Below are the code and all the weights of a small trained network. Each question names an input and a target symbol and asks about switching units off, where a switched-off unit gives its printed mean instead of its output.

import numpy as np


def w(rows, s, z=0):
    codes = np.array(rows[::2]) - 128.0
    scale = np.full(codes.shape[1], s)
    scale[-1] = z or s
    return codes * scale


def f(y):
    return y / 2 * (1 + np.tanh(0.7978845608 * (y + 0.044715 * y**3)))


def softmax(a):
    e = np.exp(a - a.max(-1, keepdims=True))
    return e / e.sum(-1, keepdims=True)


def log_softmax(a):
    a = a - a.max(-1, keepdims=True)
    return a - np.log(np.exp(a).sum(-1, keepdims=True))


def net(x, mask):
    ids = ['βδεμξπω'.index(c) for c in x.split()]
    T = len(ids)
    res = E[ids] + P[:T]
    u = 0
    for l in range(2):
        q, k, v = (res @ M[l].T for M in (Q, K, V))
        z = softmax(np.where(np.tri(T) > 0, q @ k.T / 2**0.5, -1e9)) @ v
        res = res + np.where(mask[u], z, O[l][:, -1]) @ O[l][:, :-1]
        u += 1
        y = f(res @ A[l][:, :-1].T + A[l][:, -1])
        res = res + np.where(mask[u : u + 12], y, B[l][:, -1]) @ B[l][:, :-1]
        u += 12
    return log_softmax(res[-1] @ U[:, :-1].T + U[:, -1])


Q, K, V, O, A, B = {}, {}, {}, {}, {}, {}
E = w([
[96,99,156],'β',
[4,145,65],'δ',
[96,108,182],'ε',
[91,89,136],'μ',
[123,66,108],'ξ',
[108,21,138],'π',
[126,80,144],'ω',
],0.022)
P = w([
[116,39,149],'0',
[105,190,255],'1',
[98,187,229],'2',
[92,182,230],'3',
[92,173,224],'4',
[96,176,217],'5',
[78,166,212],'6',
[73,165,209],'7',
[60,170,198],'8',
[54,167,195],'9',
],0.0083)
Q[0] = w([
[247,137,1],'L0H1',
[68,104,85],'L0H1',
],0.0097)
K[0] = w([
[239,10,150],'L0H1',
[120,165,106],'L0H1',
],0.011)
V[0] = w([
[83,200,1],'L0H1',
[190,108,25],'L0H1',
],0.0086)
O[0] = w([
[194,123,94,197],'L0H1',
[139,8,125,2],'L0H1',
],0.011,0.0091)
A[0] = w([
[127,62,52,77],'L0N1',
[104,88,94,28],'L0N2',
[176,6,105,5],'L0N3',
[104,84,144,148],'L0N4',
[81,198,118,76],'L0N5',
[168,196,154,220],'L0N6',
[135,72,154,182],'L0N7',
[154,87,170,235],'L0N8',
[232,117,123,165],'L0N9',
[147,162,139,112],'L0N10',
[50,134,153,178],'L0N11',
[155,79,125,100],'L0N12',
],0.014,0.0022)
B[0] = w([
[94,41,152,138],'L0N1',
[160,118,75,128],'L0N2',
[199,52,160,152],'L0N3',
[177,202,163,145],'L0N4',
[203,102,169,241],'L0N5',
[96,20,3,202],'L0N6',
[150,143,42,143],'L0N7',
[166,169,72,147],'L0N8',
[60,161,58,157],'L0N9',
[164,102,55,149],'L0N10',
[113,133,162,247],'L0N11',
[189,154,130,133],'L0N12',
],0.0063,0.011)
Q[1] = w([
[1,57,158],'L1H1',
[237,148,76],'L1H1',
],0.0055)
K[1] = w([
[254,50,66],'L1H1',
[67,120,218],'L1H1',
],0.0098)
V[1] = w([
[2,182,65],'L1H1',
[163,105,88],'L1H1',
],0.0097)
O[1] = w([
[83,3,154,2],'L1H1',
[94,171,79,130],'L1H1',
],0.014,0.0047)
A[1] = w([
[157,196,169,44],'L1N1',
[169,71,54,173],'L1N2',
[191,148,60,61],'L1N3',
[136,216,179,220],'L1N4',
[181,250,91,2],'L1N5',
[156,174,217,195],'L1N6',
[121,138,151,176],'L1N7',
[165,145,141,159],'L1N8',
[83,203,87,46],'L1N9',
[111,146,164,175],'L1N10',
[28,254,149,244],'L1N11',
[106,145,22,100],'L1N12',
],0.0094,0.0065)
B[1] = w([
[109,131,119,181],'L1N1',
[122,254,128,166],'L1N2',
[110,165,220,154],'L1N3',
[157,129,122,222],'L1N4',
[54,135,148,238],'L1N5',
[149,118,114,188],'L1N6',
[132,144,71,144],'L1N7',
[125,125,115,149],'L1N8',
[114,100,158,184],'L1N9',
[174,105,127,152],'L1N10',
[161,102,113,253],'L1N11',
[130,55,115,156],'L1N12',
],0.0093,0.02)
U = w([
[82,94,142,81],'β',
[82,105,47,201],'δ',
[123,107,160,1],'ε',
[14,78,132,36],'μ',
[59,145,108,66],'ξ',
[188,163,44,243],'π',
[255,116,58,206],'ω',
],0.011,0.0033)

Each question gives the input, a string of symbols that net reads in full, and the target symbol t.
The units are the heads (2 rows each of Q, K, V and O) and the neurons (one row each of A and B). Each row of codes is followed by its name. A weight is (code - 128) times the scale printed after its matrix; where a second scale follows, it is the last column's (O, A, B and U).
mask holds one flag per unit, layer by layer, with each layer's heads first. A switched-off unit (its flag False) gives its mean, the last column of its rows in O or B, instead of its output. The means were averaged over made-up inputs and are rounded, as every weight is.
A unit's drop is (log p(t) with every unit on - log p(t) with that unit switched off) / (log p(t) with every unit on - log p(t) with every unit switched off).
The circuit of an input: a set's keep is (log p(t) with only the set's units on - log p(t) with every unit switched off) / (log p(t) with every unit on - log p(t) with every unit switched off). Starting from the 12 units with the biggest drops (on a tie, the unit counted first), units are removed one at a time, each time the one whose removal leaves the highest keep (on an exact tie, the one counted first), for as long as the keep stays at least 0.8.
units of the circuit, in order: the units of the circuit, biggest drop first
top k neurons: the k neurons with the biggest drops, biggest first
top k neurons in layer l: the k neurons of layer l with the biggest drops, biggest first
input μ ω π, target μ: top neuron : L0N5
input μ ε ε β ε, target μ: top 3 neurons : L0N6, L0N5, L0N3
input ε ξ π ω π β π ξ, target β: units of the circuit, in order : L1H1, L0H1, L1N5
input ε ξ ω ε ξ ε ξ, target ε: top 4 neurons : L1N5, L0N5, L0N6, L0N9
input ξ π ω, target ξ: top 4 neurons : L1N5, L0N3, L1N9, L1N3
input ε ω ε π ω ε ω, target ε: units of the circuit, in order : L1H1, L0N5, L0H1
input ξ ξ π ξ β π π, target ξ: top 2 neurons in layer 1 : L1N5, L1N9
input π δ ε π ω π ε δ ω π, target π: top 2 neurons in layer 0 : L0N5, L0N11
input μ π μ, target μ: top 3 neurons in layer 1 : L1N11, L1N4, L1N2
input ξ δ δ δ δ ξ ξ δ ε, target δ: top 3 neurons : L0N5, L0N6, L1N5
input μ ε ε ε ξ μ δ ε β π, target ω: top 2 neurons : L0N5, L1N5
input μ β ω, target μ: units of the circuit, in order : L1H1, L0H1
input β ε ω π ε μ π ω, target β: top 2 neurons in layer 1 : L1N5, L1N11
input ε ω π ε ε ξ π ω β, target ε: units of the circuit, in order : L1H1, L0N5, L0H1, L1N5
input μ ε ξ ξ π π ω, target μ: units of the circuit, in order : L0H1
input δ π π δ β, target δ: top 2 neurons in layer 0 : L0N11, L0N6
input π π π, target π: top 2 neurons : L0N3, L1N11
input π ω ε, target π: top 3 neurons in layer 0 : L0N3, L0N5, L0N11
input ω ξ ξ π β, target ω: units of the circuit, in order : L1N5, L0N9
input ξ ω β ε π δ, target ω: units of the circuit, in order : L1N5, L0N5, L1H1
input ε ξ π μ, target ε: units of the circuit, in order : L1H1, L0H1, L1N5, L0N5
input β β ξ ω ε ξ ξ ω, target β: units of the circuit, in order : L1H1, L0H1, L1N5
input δ δ π ξ, target δ: top 2 neurons : L0N5, L1N5
